The nearest row among all rows above each row, by straight-line distance (none for the first two rows):
0: 2, 164, 55, -33, 50, -43, 48, -51, 18, 47, -104, -30, -79, 96, -46, -16, -11, 14, -31, -185, 62, -63, -90, 29, 172, -48, -126, -25, 58, 21, -8, 108, -37, 2, 108, -45, 39
1: -215, 316, -192, 77, -104, -4, 77, -103, -43, 11, -169, 29, 43, 10, 164, -35, 58, -16, 13, 15, 1, 41, 397, -46, -89, 37, -26, 54, -82, -345, -2, -206, -23, -58, -269, -21, 40
2: 91, 84, 30, 91, -37, -68, -89, 102, -88, -15, -317, -66, 17, -59, -15, -51, -20, -192, 24, -29, 90, -102, -197, 30, -72, -128, 187, -25, 51, -17, 128, 216, 113, -35, 11, -103, -146
0
3: -98, 497, -93, 16, 36, -69, 125, 52, -43, 4, -81, 98, -83, -70, 57, 91, 70, -229, 21, 47, -52, 96, 36, 52, 166, 16, -85, 77, 170, 113, -105, -167, -115, -202, -140, 16, -180
0
4: 163, -216, -64, -73, 209, -57, 280, -191, 80, 4, -94, -102, -45, -124, 172, -70, 118, 50, -13, -19, 28, -95, 47, 68, -279, -148, -53, 98, 571, 192, -92, -320, -246, -76, 451, -40, 16
0
5: -175, -216, 422, -277, 88, 108, 313, 41, 68, 80, 288, 131, -40, 132, -162, -317, 50, -156, -90, 25, 22, -173, 265, -404, -122, 142, -157, -64, 735, -209, 167, -343, 178, 48, 289, 103, -85
4
6: -23, 122, -58, -29, -46, -8, 48, -1, -1, 7, -17, -6, -2, 0, -10, -9, 6, 1, 9, 13, 13, 14, 55, -22, 23, 8, 13, 12, 2, -46, -12, -60, -12, -2, -26, -9, -24
0
7: 156, 36, -154, -124, -38, -18, 235, 90, 134, -36, -93, -103, -40, -22, 227, -5, -15, 33, -19, 192, -161, -90, 102, -110, 51, -14, 50, 92, 502, 119, 42, -126, -46, -64, 99, -59, -119
6
8: -17, 21, 11, -24, -64, -3, 35, 22, -14, -5, -65, 18, -6, 5, 2, 3, -1, 18, 8, -11, -3, 22, -15, -29, 8, -48, -7, 0, 18, -40, -4, 9, -11, -59, -3, -26, -61
6
9: 445, -999, 327, -223, 586, 56, -18, -437, 58, 94, 339, -27, 132, 30, 100, -377, 126, 21, 32, -186, 5, -234, -541, 212, -443, 168, -73, -20, 403, 188, -58, 169, -148, 284, 830, 133, 349
4
10: 82, -66, 93, 23, 168, 48, 9, -63, -112, 43, -206, -135, 68, -45, 6, 62, -83, -140, 155, -277, -143, -66, -80, -256, 16, 47, -11, -75, 31, -251, 30, -115, 32, -75, -40, -45, 249
8
11: -65, 458, -25, -11, -120, -53, 238, -33, -41, 25, -172, -6, -111, 106, 131, 127, -5, 55, -72, -132, 7, -24, 224, -28, 243, -143, -152, 0, 78, -54, 1, 57, -74, -55, -48, -84, -8
0
12: 112, 374, -24, 6, -23, -18, 224, -90, -38, 22, 24, -117, 47, -76, 26, 27, -24, 113, -15, 160, 54, -76, -109, -103, 30, 16, -201, -22, 258, -343, -18, 66, -102, 4, -306, 24, 73
6
13: 187, 36, -141, 127, -125, -50, -30, -109, 24, 4, 34, -193, 8, 45, -67, 88, -78, 23, 26, 127, -213, -71, -150, -195, 32, 178, 89, -7, 149, 157, -41, -11, -99, 70, -57, 120, 36
6
14: 104, -7, -49, 99, 136, 14, -53, -81, -1, 17, 113, -56, 45, 70, -81, 19, -63, 103, 18, 21, -92, 2, -123, -32, -59, 50, -27, -49, 79, 83, -67, 32, -33, 103, -23, 95, 73
13
15: -142, 232, -211, 93, 98, -19, -59, -3, 64, -26, -211, -35, 54, -38, 157, -153, 32, 105, 21, 137, 16, -64, 201, 7, -208, -36, -81, 82, -36, -254, -7, -299, -19, -90, -255, -64, 9
1
16: 98, 135, 93, -17, -68, 33, 263, -93, -14, -31, 4, 85, -37, 87, 371, 91, 67, 8, -76, 63, -176, 26, 324, 30, -261, -235, 38, -15, 68, 237, -53, 96, 4, -62, 189, -38, 15
8
17: 8, 164, 95, -9, 134, -11, 12, 68, -12, 42, 68, -35, -61, -57, -97, -111, -33, 24, 39, -82, -102, -45, -30, -54, 23, 151, 61, -15, -39, 72, -52, 15, -45, -5, -143, 14, -91
6
18: 133, -180, -36, -46, 18, -6, 139, -94, 12, 26, -12, -71, 0, -38, 31, -10, 62, 11, -15, -27, -63, -29, -23, 31, -74, -13, 30, 23, 162, 65, -39, -87, -77, -25, 203, 24, 28
8
